The symbols move the units like this.
te: j154->j665, j858->j673, j189->j948, j611->j126, j413->j671, j579->j788, j93->j426, j466->j671, j845->j426, j859->j491, j671->j861, j730->j718, j77->j729, j445->j774, j115->j72, j426->j483, j483->j611, j843->j858, j126->j662, j72->j167, j747->j706, j520->j901, j915->j135, j853->j283, j514->j80, j457->j436, j682->j154, j34->j858, j133->j38, j851->j665, j651->j922, j228->j514, j74->j169, j488->j116, j283->j488, j781->j34, j282->j632, j504->j671, j205->j737, j491->j851, j774->j80, j246->j374, j499->j853, j79->j447, j673->j701, j211->j858, j313->j282, j922->j535, j185->j701, j982->j445, j436->j685, j393->j908, j948->j896, j648->j436, j995->j520, j872->j671, j143->j921, j886->j648, j250->j747, j685->j989, j665->j461, j447->j499, j403->j737, j392->j482, j632->j79, j384->j72, j421->j327, j908->j915, j186->j200, j921->j859, j729->j253, j535->j606, j420->j493, j788->j79, j861->j413, j737->j403, j860->j861, j135->j72, j662->j617, j718->j859, j122->j189, j461->j843, j889->j148, j167->j384, j901->j591, j716->j205, j200->j116, j243->j420, j493->j643, j710->j232, j269->j143, j896->j133, j116->j144, j617->j901, j374->j682, j510->j77, j144->j510, j169->j269, j253->j499, j591->j651, j606->j457, j327->j995, j818->j886, j80->j392, j989->j243, j706->j269, j811->j716, j803->j781, j482->j327, j467->j313, j148->j710, j701->j384, j38->j74, j232->j579, j823->j860, j643->j211
de: j154->j781, j858->j413, j189->j228, j611->j823, j413->j466, j579->j948, j93->j845, j466->j671, j845->j327, j859->j662, j671->j886, j730->j205, j77->j313, j445->j148, j115->j186, j426->j228, j483->j514, j843->j818, j126->j811, j72->j282, j747->j716, j520->j269, j915->j72, j853->j774, j514->j520, j457->j872, j682->j843, j34->j393, j133->j730, j851->j901, j651->j403, j228->j896, j74->j488, j488->j889, j283->j811, j781->j701, j282->j499, j504->j803, j205->j93, j491->j617, j774->j313, j246->j665, j499->j445, j79->j393, j673->j818, j211->j861, j313->j447, j922->j436, j185->j915, j982->j392, j436->j504, j393->j466, j948->j74, j648->j860, j995->j706, j872->j374, j143->j851, j886->j34, j250->j143, j685->j493, j665->j989, j447->j488, j403->j491, j392->j579, j632->j853, j384->j144, j421->j859, j908->j115, j186->j313, j921->j126, j729->j282, j535->j901, j420->j858, j788->j896, j861->j34, j737->j632, j860->j908, j135->j167, j662->j651, j718->j662, j122->j133, j461->j243, j889->j579, j167->j116, j901->j535, j716->j982, j200->j77, j243->j211, j493->j673, j710->j189, j269->j38, j896->j169, j116->j729, j617->j922, j374->j461, j510->j467, j144->j253, j169->j250, j253->j135, j591->j606, j606->j482, j327->j747, j818->j781, j80->j232, j989->j643, j706->j859, j811->j995, j803->j185, j482->j921, j467->j79, j148->j788, j701->j135, j38->j718, j232->j948, j823->j250, j643->j671

The rows follow the links: the fewer symbols apart two units are, the more alike their rows tend to be.

Known rows, each with its unit:
[-116   35  100    0    0  -44  149   -5  -64 -103   -2   70   96   54  -87  -53    8  -24 -113  -96   -8  -50  -94   81    3  163   44  -81  138  185 -167 -233  -11  -97 -102   60  189   97  -43   -2   52   45  -39  -66   68   88   78    0  127   -9  106  119  -20  -79   37  -96    1  224 -122]
unit: j995
[-136   23   57   -5    0   37  105    6    9  136    2   42  -68   44  -52    5   -1   -1  231 -103  -14   44  -64   31   -7  121  -85  -30   71  226 -119 -167   -4   91  231   20  196 -195  -29   -5   52   46  -20   42   88   27   47   -6  -89    9   46 -232  -12   74   40  -41    8  214   24]
unit: j483
[   9  -31 -258    9   -5  -81    1   -5  -59  -31   -5  -35  120  -11  -45  -62   11 -190  -58    1   21  -87   64 -194   -2    9   14  -55 -388  -14   -9   84    6 -162  -71   47    0   30   27    1    9  -32  126 -103  -14   71   13    1   32   -2   76   63   -1 -128   -7  263    4   -6   32]
unit: j116
[ 103  -41  117   -3    7 -140   62   -9   63   65    2  -68  224  -47  -19   63   -3  119   49   81  -11 -140   77  100   -7   61  -15   82  186 -190  -64 -102   -8 -275   60  -79 -171  -50   52    8  -60  -49  -52 -168  -69  -83   26   -3  -13    0 -105  -65   -9 -223  -37 -128   -4  -85  102]
unit: j901
[  98   -8  108   -6   -9 -130   38    2   81   74   -4  -35  212  -44  -12   92   -3  148   98   91    4 -122   51   83   -7   53  -29   88  134 -191  -37  -84    1 -238   89  -90 -192  -81   46   -8  -78  -36  -42 -160  -81 -111    9   10  -33   11 -143  -90   16 -213  -33 -106  -10  -95   92]
unit: j591
[  95  -26  102    5    5 -134   33    7   92   77   -1  -56  195  -61    1   92    1  144   81   97   18 -116   73   75    4   38  -30  101  149 -203  -51  -79    5 -241   88  -85 -199  -76   37    1  -43  -48  -54 -144  -83 -116   25    9  -27  -20 -167  -82    1 -203  -23  -91  -10 -107  101]
unit: j535
[   2   -4  134   -5    3 -142  116   -1   43  -62   -5  -15  263    1  -39   21   11   91  -91   25   11 -140   36  100   -2  138   33   35  195  -44 -125 -205    6 -289  -88  -29  -41   76   23   -3  -15  -15  -64 -181  -14  -30   66    7  105   -9  -63   77    4 -239   -6 -127    0   56   -7]
unit: j662
[  81  -23  109  -10   -3 -177   60   -2   54   30   -1  -33  259  -36  -27   60   -8  127   26   84    0 -150   61   88   10   58   -9   73  178 -174  -69 -120    9 -282    6  -71 -153   -7   32  -10  -47  -40  -58 -177  -71  -91   34    5   22   -8 -101  -15    6 -244  -18 -109    5  -69   70]
unit: j617
[  30  -53  -27    3   10  182  110   11   63   59   -3  -87 -262  -17  -77   68   -7   55   48   60   -6  159   98  -23    8  125  -16   74  -45 -133 -114 -131   -4  323   67  -67 -123  -48   52   -9  -51  -55   12  194  -57  -68   44   -9   24  -20  -86  -52   -1  271  -22   27   16    2  118]
unit: j710
[-116   31  121   -4    1  -86  148    1  -54  -78    0   42  144   41  -64  -63    3   -6  -93  -89    8  -78  -67   76  -12  166   44  -82  164  172 -145 -218   -6 -167  -98   61  160   82  -39   -9   62   33  -59 -121   84   78   70    0  110  -13   94  105  -13 -133   19 -120  -10  219  -93]
unit: j421
[   0  -15 -276   -1  -12  -83  -16   13  -42   20   -7  -33  136   -1  -33  -60   13 -183    1   -5   13  -90   44 -212   -1  -25   -8  -58 -388    0    9  119   10 -172    9   54    9  -10   25    4    4  -21  142 -123    1   56   -7   14  -26    5   59    0   -5 -151    5  264   -6    1   47]
unit: j253
[  58  -21  138   -9    5 -151   76   -6  -11    4   -6  -26  269  -23  -41  -11   -4   74  -27   66  -22 -154   39  100   -2  100   10    0  194 -140  -91 -162   -9 -308  -19   -6 -116   16   14  -18  -62  -27  -60 -195  -52    8   33   -8   60   -7    4    6  -16 -259  -17 -136    8  -30   22]
unit: j491
[  78  -23  110   -3    5 -122   -1   -8  111   59  -16  -34  203  -36   17  103  -11  155   86   86   -1 -129   43   63  -14   20  -21  120  141 -181  -11  -56  -12 -257   84 -102 -176  -76   34   -9  -41  -23  -45 -139  -76 -133    5   -9  -43  -13 -159  -76    2 -206  -19 -112    3 -109   80]
unit: j922
[ 101   79 -141  -21    8   91  119   -4  -32  -18    0  123 -154  -38 -114  -16  -16  -80   46  110   -4   88 -176 -106   -2  139  -19    1 -193 -216 -142 -110   -5  176   30   -4 -205  -18 -107   -5  -73   89   71  115  -87    9   69    5   33    3    2  -49   -7  143  -25  127   -5  -58 -157]
unit: j445
[  81  -11  -79    0   -4  156  117    9   31    8    9   -6 -256  -37  -85   31    3   26   13   95    1  145   10  -40  -12  134   -2   65 -102 -210 -128 -121    7  292   28  -53 -172  -13   13    7  -61   -6   26  204  -79  -91   60   -6   43  -10  -89  -17   10  256  -25   60    6  -42   20]
unit: j148
[  88  -51   66    6   -6   12 -103  -13 -223   47    0  -48  -36  -37   85 -243   10 -141   36   75  -11   14   61   42   -4 -140  -15 -193   99 -138  122  124    1   25   24  178  -88  -17   51    4  -38  -44  -35   21  -62  229  -36   -6  -74   11  281  -24    4   26  -38  -70   -7 -181   67]
unit: j246
[  84   -9  104   -2   -4 -144   49   13   73   45   11  -31  230  -38    1   71   -1  125   66   77    2 -148   25   75    2   80  -17   98  145 -186  -62 -126    4 -292   76  -80 -174  -58    6    8  -58  -21  -50 -160  -67  -90   23   11  -12    6 -117  -74   -2 -231  -32 -108    2  -67   52]
unit: j651
[ 103   17  122    6    2   28 -232    8  -13   -2    0   25  -39  -24  161  -26   -6   48   13   63   -2   25  -34   87  -14 -283    1   -7  152 -126  273  281    4   34   18    5 -105  -24  -16   -3  -37   19  -50   31  -61    8 -106   -1 -127  -10    3  -24    4   31  -21  -98    7 -247  -28]
unit: j685
[ -75 -103  -94   -2    5  -58 -129    4   86  115    1 -157   70   38   76  101   -7   24   88 -107  -16  -50  232  -65   -2 -151  -29   76 -121  189  141  199   -8  -82   82  -48  161  -90  127   11   54 -120   43  -68   73  -77  -60   -8 -114   -8  -78  -91   -6  -87   38   87    3   17  256]
unit: j185
[  26  100  -39    1  -13   95  187    1  -40  -18    6  162 -153  -11 -127  -53   -3  -56   71   49    8   89 -223  -23   10  218  -24  -28  -44 -116 -217 -235    3  176   69   22  -80  -58 -101  -20  -28  118   15  108  -47   42   81   13   41  -18   32  -63    0  146  -14   34   -6   79 -196]
unit: j982
[   0   74   23   -7   -6   49 -152    5  172  -77  -14  105  -67   12  103  208    7  171  -51  -24   -3   45 -131   14    0 -180   22  172   34   51  177  221    3   91  -51 -146   34   60  -84    6   18   57  -19   48   18 -186  -81    6  -37   -1 -242   65  -12   76   15  -25    4  -87 -157]
unit: j466
[ -63  -89 -197    8   -4  -86  -64   -2   13   84   -8 -134  152   41    5    0   -7 -110   42  -77  -13  -79  187 -142   -3  -70  -12  -12 -272  148   71  148    9 -166   38   17  129  -28  105    2   41 -106   98 -112   63   10  -48  -13  -68    4   22  -33   -4 -137   36  180   -2   37  200]
unit: j384
[ -22  -24    7   17   18   28 -252    2   -9   22  -11  -56  -69   12  161    0  -13   -2   15  -39   -9   43   57   12   -3 -310   -3  -15   12  100  301  365   -1   80    0   10   87  -16   41   -7   22  -32    0   51   46   29 -126  -11 -127  -25   40   -8   -1   68   22  -22    1 -137   68]
unit: j673
[  57   65   81  -15   -5   79 -241    9  -11  -62   -6   75 -110   15  163  -15    4   48  -52   23   -4   53 -110   58   -3 -273   20    4  104  -37  274  283  -13  130  -41    2  -14   36  -58  -16  -15   63  -32   90   -8    9 -115    9  -88  -24    4   55   -4  109    5  -70   -2 -206 -127]
unit: j643
[  83  -16  -80  -12   -4  164  122    6   49  -30   -2  -13 -240  -32  -80   46    2   10  -28   91   11  151   27  -68   -4  134   12   60 -125 -205 -132 -126   -8  285  -31  -49 -187   33   33    2  -61  -17   42  195  -76  -65   49   -2   73   -9  -83   37   -1  241  -27   64    1  -46   27]
unit: j889

Each walk starts at a row. The symbols on each line, taken left to right, move it on to the next unit.
Each answer is a row, close to the row of the unit it stands for.
start [-168   31   61    7   -5  -33   43   -7   97 -115   23   58   -3   47    0  124   -6  105 -140 -166    0   -8  -84   65    8   27   52   81  105  320  -35  -62    8   -9 -148  -46  259  132  -38   19   98   37  -26  -15  124  -69   12   -5  107   37  -99  143   13   -5   25  -76    2  213 -129]
te de te te de: [ -55  -84 -200   -3   -5  -98  -43   21    2   78   -7 -137  143   37   -8   -9   -4 -109   36  -68    9  -92  191 -167   -9  -61   -7  -24 -291  144   52  134   -2 -169   34   17  113  -35   98   -8   43  -98  110 -107   55   15  -23    2  -55  -37    5  -48  -10 -143   30  202   -7   46  197]
te de te te de te de: [  73   95 -228   -2   -7  -19   63    0  -59  -52    8  130   32  -32  -64  -77    9 -171   -2   85    3  -18 -174 -172    7   79    6  -48 -347 -176  -70   13   11  -33   -9   39 -142    7 -112    2  -65  100  112  -19  -58   43   36   28   23    0   52   14    5  -33  -32  235   -6  -65 -179]
start [  99   79 -214   -3    6   -5   67    4  -37 -111    0  133   -7  -44  -77  -32   -7 -123  -76   85   -1    8 -189 -165    6   54   34  -11 -314 -190  -59   -6    0   22  -86   21 -170   79  -98    3  -54  116  104   12  -78   17    8    2   83    3   23   74   12   18  -26  202    6  -75 -208]
de de te de te: [ 104  110 -183   19   -4   30   43    0   40  -93    1  162  -68  -54  -53   58   -8  -40  -61   83    0   34 -218 -138   12   39   25   81 -275 -174  -43   21    5   74  -67  -66 -163   66 -118    1  -37  129   85   56  -78  -79   15   -4   59    1 -104   65   16   57  -33  172    5 -111 -242]
de te de de de de te te: [  83  124 -167    0   -7   -2   81   -5  -60  -74    2  187   -1  -49  -80  -70   18 -127  -17   88   13   -5 -265 -124    4  111   -2  -40 -236 -204 -119  -44   16   -1  -13   48 -157    9 -145   -7  -62  144   81   15  -83   57   35   29   52   11   31    6   -3   -1  -31  168  -12  -37 -263]
start [  90  -21   76   11   -1   33 -145    0 -196   55   -5  -57  -39  -21  107 -221   10 -140   36   61    3   28   55   46   12 -166  -16 -187   98 -130  163  159   -4   54   26  169  -77  -29   24    6  -40  -26  -36   42  -52  207  -65    1  -85    0  265  -39    6   37  -23  -58    8 -189   65]
de de te te de te te te: [ -68  -89 -216   -8   -5  -88  -61    5   29   75   17 -115  158   48    7   35    0  -95   55  -79   -3  -94  168 -131   -8  -68  -11    8 -284  146   60  147   -1 -175   52  -22  125  -34   87    7   43  -86  104 -118   68   -5  -34   -8  -53   17  -23  -59  -11 -147   11  194   -2   66  186]
te te te te de de: [  19   16 -268    1   -2  -97    8   19  -69  -38    5   29  141  -11  -43  -96    5 -194  -23   23    3  -93  -40 -202   11   21    5  -53 -387  -63  -17   95    3 -161  -27   59  -28   28  -23   -5  -10   13  132 -104   -9   72   -3    7   33  -16   94   27   -6 -137   -3  250   -5  -29  -50]
start [-100   12   90  -17  -13  -37  121    0  -51 -139   -1    4   85   40  -61  -50   18  -16 -197  -74   17  -43  -14   74   -6  143   70  -70  134  170 -137 -194   17 -107 -206   58  157  179  -11    6   51   19  -45  -65   63   82   45    8  169    4   76  200    2  -76   13  -97  -15  187  -87]
de de te de de te de: [  48   20   91    0   10   66 -239   -5  -29  -25   -5   42  -88    1  177  -54    0    5  -18   18  -11   77  -56   59  -15 -304    7  -37  109  -18  303  300  -18  120  -29   24  -16   30  -26   -4  -15   29  -32   81   -8   45 -115  -28  -95   -4   55   26   -1  113  -12  -82    6 -206  -64]
te de de de de te te: [ -91  -88 -148    6   11  -77  -94    4   77   98    7 -133  108   43   37  101  -13  -12   48 -109    0  -74  180 -106   -1 -114  -11   74 -198  211  104  177   -3 -133   51  -53  168  -44  111   -7   73  -92   66  -95   88  -90  -36   -9  -71   -4  -96  -58    0 -120   32  134    8   72  198]
start [ -30  -81   -8    3    0   11 -238   -3    3   79   -2 -116  -26   22  176   -2    4  -17   63  -52   -7   19  160    1    2 -279  -25  -10  -10  111  270  312   15   33   57   -3  121  -52  101   -3   31  -93    1   14   47   10 -124   -3 -147   31   15  -68   12   32   19   10   -3  -98  172]
te de de de de te te de: [   1  -21   32    1  -14  -10 -168   -9  177   38   12   -1   15    8  115  200    9  191   46   -8    6  -19    2   52   -2 -211  -31  187   66   31  201  224    4  -11   47 -158  -10  -49   20    6   14    2  -32  -20   11 -210  -99    8 -114   21 -256  -49    5  -11   -2  -46   -5 -108   41]
de te de te te de: [  38   68 -272   14   -2  -88   24    1  -50   -7   -7   73  132  -39  -52  -51   12 -179    1   47    3  -81  -98 -194    8    8   -2  -38 -377  -90  -18   67   16 -136   17   48  -66  -17  -65  -11  -21   58  126  -91  -35   44    1   23   16  -12   53  -11    1 -140   -7  242   -1  -45  -97]
start [  29  109 -104    6   -9  -11  122   10  -87 -151  -10  174  -10  -30  -97  -81   19 -113 -120   33    4    8 -236  -76    3  165   46  -63 -151  -76 -144 -145   23   11 -137   53  -66   96 -128  -12  -25  115   44    8  -40   73   63   17  143  -38   84  147    1    6   -9   87   -8   49 -276]
de te te de te de: [ -73  -35   29   -5    1  118  113   -5    6  137   -5  -46 -192   17  -86   29   -1   22  200  -51   -3  118   71   23   -1  156  -66   18   46   95 -150 -172  -13  244  192   -9   98 -164   38    4   34  -34   -4  149   24  -14   54  -18  -64  -18    4 -187   -7  206   17  -19    4  147  121]
de de de te de te: [-105   77   64   -6    1   -2  140   13  -63   87   -3   93   29   70  -77  -70   12  -30  184  -81    8   -2 -142   42  -25  172  -63  -85   99  140 -160 -217  -21  -34  199   80  152 -170  -68  -11   42   81  -25  -31   66   88   57    1  -43    4  109 -191  -22  -47   22  -59    7  217  -71]
start [ -96   98   53    2   -7   -4  163  -11  -77  -60   12  140   10   49 -112  -87  -18  -65   -7  -79    0    6 -202   28  -13  188    6 -107   68  154 -180 -238  -25  -16    3   84  142   11 -100   13   36  106  -29   -9   62  118   80   -5   82   11  140  -15  -15    2   19  -49    2  218 -205]
de de de te de te: [ -56  -89   48    3  -10  119  152    2   27  -29    1 -135 -189    2  -89   16   18   35 -117  -24   -5  116  190   36   -4  171   34   24   68   52 -175 -225    5  220 -133   -8   47   96   85    2   15  -99  -31  140   17  -29   57   16  145   -7  -44  123   10  179    8  -42   -5  147  138]
de de de te: [-112   33   30  -18  -11   42   69    5  -27  166   -7   32  -60   60  -52  -28   -2  -22  252  -85   -4   46  -60   25    1  107 -108  -53   68  181  -99 -124  -16   79  271   41  172 -220  -19    1   53   34  -21   37   72   54   41    8 -106   -9   68 -272   -8   71   30  -41    2  187   28]
